Here is a tiny trained network, its code and every weight. The questions are about switching its units off for an input and a class, where a switched-off unit gives its printed mean instead of its output.

import numpy as np


def w(rows, s, z=0):
    codes = np.array(rows[::2]) - 128.0
    scale = np.full(codes.shape[1], s)
    scale[-1] = z or s
    return codes * scale


def norm(h):
    return h / np.sqrt((h * h).mean(-1, keepdims=True) + 1e-5)


def f(y):
    return y / 2 * (1 + np.tanh(0.7978845608 * (y + 0.044715 * y**3)))


def log_softmax(a):
    a = a - a.max(-1, keepdims=True)
    return a - np.log(np.exp(a).sum(-1, keepdims=True))


def net(x, mask):
    res = np.array(x, float).reshape(1, 5) / 4 @ E
    u = 0
    for l in range(3):
        y = f(norm(res) @ A[l][:, :-1].T + A[l][:, -1])
        res = res + np.where(mask[u : u + 7], y, B[l][:, -1]) @ B[l][:, :-1]
        u += 7
    return log_softmax(norm(res)[-1] @ U[:, :-1].T + U[:, -1])


A, B = {}, {}
E = w([
[195,10,141,181,154],'x0',
[80,133,195,165,51],'x1',
[122,119,119,121,125],'x2',
[187,110,169,55,100],'x3',
[124,126,127,123,129],'x4',
],0.013)
A[0] = w([
[121,196,94,10,209,176],'0.n0',
[146,238,155,215,167,87],'0.n1',
[39,149,181,109,88,2],'0.n2',
[153,28,129,245,92,103],'0.n3',
[166,156,119,17,161,54],'0.n4',
[194,28,115,163,254,61],'0.n5',
[29,201,49,128,216,109],'0.n6',
],0.0099,0.0045)
B[0] = w([
[99,112,187,107,252,251],'0.n0',
[77,69,68,106,123,154],'0.n1',
[79,157,135,210,22,165],'0.n2',
[92,129,198,200,212,224],'0.n3',
[122,192,148,197,177,187],'0.n4',
[162,202,45,148,43,254],'0.n5',
[106,15,65,127,91,226],'0.n6',
],0.011,0.0072)
A[1] = w([
[89,101,106,176,26,174],'1.n0',
[174,162,236,97,62,163],'1.n1',
[240,164,116,104,115,16],'1.n2',
[120,229,176,82,179,113],'1.n3',
[124,198,221,8,40,42],'1.n4',
[230,152,203,204,91,102],'1.n5',
[139,51,211,133,69,2],'1.n6',
],0.011,0.0061)
B[1] = w([
[166,217,187,134,73,253],'1.n0',
[81,74,66,24,197,206],'1.n1',
[186,159,128,71,35,155],'1.n2',
[177,170,181,75,190,186],'1.n3',
[94,141,247,20,32,181],'1.n4',
[87,82,133,41,155,222],'1.n5',
[66,71,22,166,237,145],'1.n6',
],0.012,0.0063)
A[2] = w([
[238,125,134,15,97,27],'2.n0',
[160,167,177,63,89,14],'2.n1',
[210,30,179,81,86,127],'2.n2',
[199,195,32,235,157,54],'2.n3',
[126,109,193,179,122,2],'2.n4',
[39,14,75,90,158,15],'2.n5',
[120,4,180,87,120,30],'2.n6',
],0.011,0.0075)
B[2] = w([
[250,206,113,86,64,222],'2.n0',
[146,63,115,86,101,159],'2.n1',
[135,203,30,57,103,194],'2.n2',
[179,25,120,164,85,255],'2.n3',
[54,90,120,109,240,119],'2.n4',
[93,89,40,72,173,224],'2.n5',
[74,115,40,124,162,157],'2.n6',
],0.013,0.0037)
U = w([
[58,55,45,75,194,215],'0',
[42,197,182,174,13,64],'1',
[190,75,70,192,96,186],'2',
[39,65,252,230,163,2],'3',
[134,215,208,81,223,148],'4',
[80,174,209,16,70,104],'5',
[228,186,63,60,91,102],'6',
],0.017,0.0049)

Each question gives the input, the list of numbers given to net, and the class t.
The units are the neurons (one row each of A and B). Each row of codes is followed by its name. A weight is (code - 128) times the scale printed after its matrix; where a second scale follows, it is the last column's (A, B and U).
mask holds one flag per neuron, layer by layer. A switched-off neuron (its flag False) gives its mean, the last column of its row in B, instead of its output. The means were averaged over made-up inputs and are rounded, as every weight is.
A unit's drop is (log p(t) with every unit on - log p(t) with that unit switched off) / (log p(t) with every unit on - log p(t) with every unit switched off).
The circuit of an input: a set's keep is (log p(t) with only the set's units on - log p(t) with every unit switched off) / (log p(t) with every unit on - log p(t) with every unit switched off). Starting from the 12 units with the biggest drops (on a tie, the unit counted first), units are removed one at a time, each time the one whose removal leaves the highest keep (on an exact tie, the one counted first), for as long as the keep stays at least 0.8.
circuit, biggest first: the units of the circuit, biggest drop first
most important unit: the unit with the biggest drop
k most important neurons: the k neurons with the biggest drops, biggest first
k most important neurons of layer l: the k neurons of layer l with the biggest drops, biggest first
drop of u: that unit's drop, to one decimal
input [5,-2,2,-2,7], class 2: most important neuron of layer 0 : [0.n5]
input [0,2,2,0,5], class 1: 2 most important neurons of layer 0 : [0.n2; 0.n0]
input [1,-6,6,-8,1], class 2: circuit, biggest first : [1.n5; 2.n3]
input [8,1,3,-4,8], class 3: 2 most important neurons of layer 0 : [0.n3; 0.n6]
input [0,0,7,6,-2], class 4: circuit, biggest first : [0.n6; 1.n3]
input [7,2,2,-3,-5], class 3: 2 most important neurons : [0.n3; 1.n5]
input [-4,-7,3,1,-1], class 4: 2 most important neurons : [0.n0; 0.n4]
input [6,2,3,1,3], class 0: 3 most important neurons : [0.n3; 1.n5; 0.n4]
input [2,5,8,7,4], class 0: 2 most important neurons : [1.n6; 0.n5]
input [5,0,0,-8,-4], class 2: 3 most important neurons : [0.n5; 0.n0; 2.n3]
input [3,-7,-3,1,6], class 6: 2 most important neurons : [1.n2; 0.n6]
input [-8,-2,1,2,7], class 4: 2 most important neurons of layer 0 : [0.n0; 0.n4]
input [8,-6,4,2,-7], class 6: 2 most important neurons of layer 0 : [0.n5; 0.n6]
input [0,3,-8,-1,7], class 1: most important unit : 0.n0
input [-7,3,0,0,-7], class 1: 2 most important neurons of layer 0 : [0.n2; 0.n6]
input [-2,0,4,0,8], class 0: 2 most important neurons : [0.n0; 0.n6]
input [-8,-2,-6,2,-4], class 4: 2 most important neurons : [0.n0; 1.n3]
input [-3,0,3,1,5], class 4: 2 most important neurons of layer 1 : [1.n1; 1.n3]
input [-4,3,5,0,6], class 1: 2 most important neurons of layer 0 : [0.n2; 0.n6]
input [3,2,7,-6,2], class 3: circuit, biggest first : [0.n3]
input [0,-7,-5,2,-2], class 4: 3 most important neurons of layer 0 : [0.n0; 0.n4; 0.n6]
input [5,-4,8,2,-2], class 6: 2 most important neurons of layer 1 : [1.n2; 1.n5]
input [2,1,-5,5,-6], class 0: drop of 0.n0 : 0.0
input [-8,-4,-2,-3,-7], class 0: drop of 0.n6 : 1.5
input [7,3,8,-7,8], class 3: drop of 0.n3 : 1.6
input [-8,-1,-3,-6,1], class 0: drop of 0.n0 : 0.1
input [8,-3,4,-7,7], class 2: circuit, biggest first : [0.n5]
